Below is a small trained network, with its code and all its weights. Each question gives an input and a class and asks what happens when units are switched off, that is, made to give their printed mean instead of their output.

import numpy as np


def w(rows, s, z=0):
    codes = np.array(rows[::2]) - 128.0
    scale = np.full(codes.shape[1], s)
    scale[-1] = z or s
    return codes * scale


def f(y):
    return y / 2 * (1 + np.tanh(0.7978845608 * (y + 0.044715 * y**3)))


def log_softmax(a):
    a = a - a.max(-1, keepdims=True)
    return a - np.log(np.exp(a).sum(-1, keepdims=True))


def net(x, mask):
    res = np.array(x, float).reshape(1, 8) / 4 @ E
    y = f(res @ A[0][:, :-1].T + A[0][:, -1])
    res = res + np.where(mask, y, B[0][:, -1]) @ B[0][:, :-1]
    return log_softmax(res[-1] @ U[:, :-1].T + U[:, -1])


A, B = {}, {}
E = w([
[139,192,24,129,118,98,126,47,179,155],'x0',
[5,176,198,133,52,182,148,83,137,160],'x1',
[139,136,147,136,101,39,76,145,36,255],'x2',
[129,130,125,133,126,131,135,132,127,133],'x3',
[25,144,57,115,172,87,122,155,57,82],'x4',
[126,126,129,143,126,125,121,131,133,127],'x5',
[130,131,126,131,121,131,126,129,123,125],'x6',
[102,92,91,133,184,221,48,126,140,190],'x7',
],0.0063)
A[0] = w([
[218,127,173,125,83,171,131,110,176,174,62],'n0',
[120,133,120,118,153,183,154,121,187,42,94],'n1',
[137,134,141,121,94,69,62,135,55,234,3],'n2',
[32,156,65,108,184,80,110,143,73,93,102],'n3',
[44,165,160,121,66,175,155,100,135,168,42],'n4',
[231,130,203,114,68,158,121,78,186,181,101],'n5',
[22,151,160,138,40,178,160,96,138,176,29],'n6',
[205,123,192,118,105,155,109,98,183,167,53],'n7',
[220,71,57,127,171,95,131,177,129,115,55],'n8',
[122,121,112,125,143,182,160,119,194,49,56],'n9',
[241,63,60,126,196,90,125,171,118,109,39],'n10',
[119,121,116,126,151,193,154,113,175,36,91],'n11',
[88,65,78,141,207,253,22,130,148,217,97],'n12',
[124,111,113,111,127,182,142,108,184,37,58],'n13',
[103,15,253,136,129,164,105,247,74,67,74],'n14',
[26,155,87,80,163,96,115,147,42,83,89],'n15',
[131,198,18,150,101,89,101,36,203,147,31],'n16',
],0.0056,0.0069)
B[0] = w([
[57,101,97,192,193,137,164,190,114,100,154],'n0',
[134,104,138,137,88,70,73,169,40,225,177],'n1',
[94,112,125,169,109,61,96,195,43,211,159],'n2',
[105,71,99,176,127,180,150,182,163,130,205],'n3',
[74,142,201,130,224,93,63,108,123,70,157],'n4',
[59,63,50,181,162,151,156,203,140,90,205],'n5',
[85,157,211,119,225,111,39,98,140,68,173],'n6',
[41,107,90,193,204,123,165,197,120,117,144],'n7',
[40,165,212,129,182,133,47,74,143,95,169],'n8',
[103,133,130,158,134,46,77,168,34,226,154],'n9',
[47,163,231,125,183,150,49,83,149,82,184],'n10',
[129,123,137,137,79,76,80,158,53,216,179],'n11',
[183,162,167,113,46,2,245,150,144,32,253],'n12',
[109,126,135,152,129,58,95,159,69,210,153],'n13',
[180,223,50,72,203,163,199,23,128,193,239],'n14',
[116,80,89,194,147,170,151,174,178,98,203],'n15',
[133,187,96,96,235,163,215,69,81,177,163],'n16',
],0.0081,0.004)
U = w([
[111,110,133,147,108,63,66,171,37,254,44],'0',
[76,154,218,121,201,149,28,88,159,51,57],'1',
[144,116,111,115,101,155,133,123,154,116,251],'2',
[139,117,118,114,106,143,137,129,144,118,237],'3',
[86,55,72,191,153,192,175,194,166,95,55],'4',
[159,203,80,74,192,180,205,55,115,190,59],'5',
[159,156,169,111,56,6,240,151,142,14,52],'6',
[151,110,120,102,88,172,94,119,142,131,215],'7',
],0.0099,0.013)

Each question gives the input, the list of numbers given to net, and the class t.
The units are the neurons (one row each of A and B). Each row of codes is followed by its name. A weight is (code - 128) times the scale printed after its matrix; where a second scale follows, it is the last column's (A, B and U).
mask holds one flag per neuron, in row order. A switched-off neuron (its flag False) gives its mean, the last column of its row in B, instead of its output. The means were averaged over made-up inputs and are rounded, as every weight is.
A unit's drop is (log p(t) with every unit on - log p(t) with that unit switched off) / (log p(t) with every unit on - log p(t) with every unit switched off).
The circuit of an input: a set's keep is (log p(t) with only the set's units on - log p(t) with every unit switched off) / (log p(t) with every unit on - log p(t) with every unit switched off). Starting from the 12 units with the biggest drops (on a tie, the unit counted first), units are removed one at a time, each time the one whose removal leaves the highest keep (on an exact tie, the one counted first), for as long as the keep stays at least 0.8.
units of the circuit, in order: the units of the circuit, biggest drop first
most important unit: the unit with the biggest drop
top k neurons: the k neurons with the biggest drops, biggest first
drop of u: that unit's drop, to one decimal
input [-4,-1,2,-2,3,-2,-4,1], class 5: most important unit => n14
input [-2,8,-1,-4,1,3,-8,2], class 1: top 2 neurons => (n6, n4)
input [8,4,-3,-7,4,-1,0,-8], class 5: top 2 neurons => (n16, n12)
input [-5,-8,5,1,3,-3,-2,-4], class 1: top 2 neurons => (n10, n8)
input [6,8,4,2,7,-5,2,-7], class 1: units of the circuit, in order => (n6, n4)
input [7,-4,-5,-5,-2,-3,-6,-7], class 5: top 2 neurons => (n16, n12)
input [2,-6,0,1,-4,-2,5,-1], class 1: top 3 neurons => (n10, n8, n12)
input [3,8,-4,-3,7,7,-7,-5], class 1: top 2 neurons => (n6, n4)
input [0,5,5,6,7,6,-5,6], class 4: units of the circuit, in order => (n15, n3)
input [-2,-8,2,3,-5,1,-5,7], class 1: top 2 neurons => (n10, n8)
input [-7,1,6,-3,7,8,-5,-8], class 3: top 3 neurons => (n12, n14, n15)
input [-1,5,6,5,-8,4,2,8], class 4: units of the circuit, in order => (n5, n0)
input [0,-7,-3,-7,3,5,6,-6], class 1: top 3 neurons => (n10, n8, n12)
input [8,3,2,3,0,6,5,0], class 5: units of the circuit, in order => (n16)
input [7,2,0,7,-1,-5,8,8], class 6: top 2 neurons => (n12, n14)
input [5,-8,-3,-7,8,4,1,5], class 1: top 3 neurons => (n10, n8, n5)
input [-1,-8,7,5,-6,-7,-3,8], class 1: drop of n8 => 0.5
input [-3,1,-6,5,-8,-5,5,3], class 4: drop of n7 => 0.2
input [-4,3,-4,-2,3,7,-6,-7], class 3: drop of n14 => 0.1
input [-4,8,4,3,-1,-7,0,-5], class 1: most important unit => n6
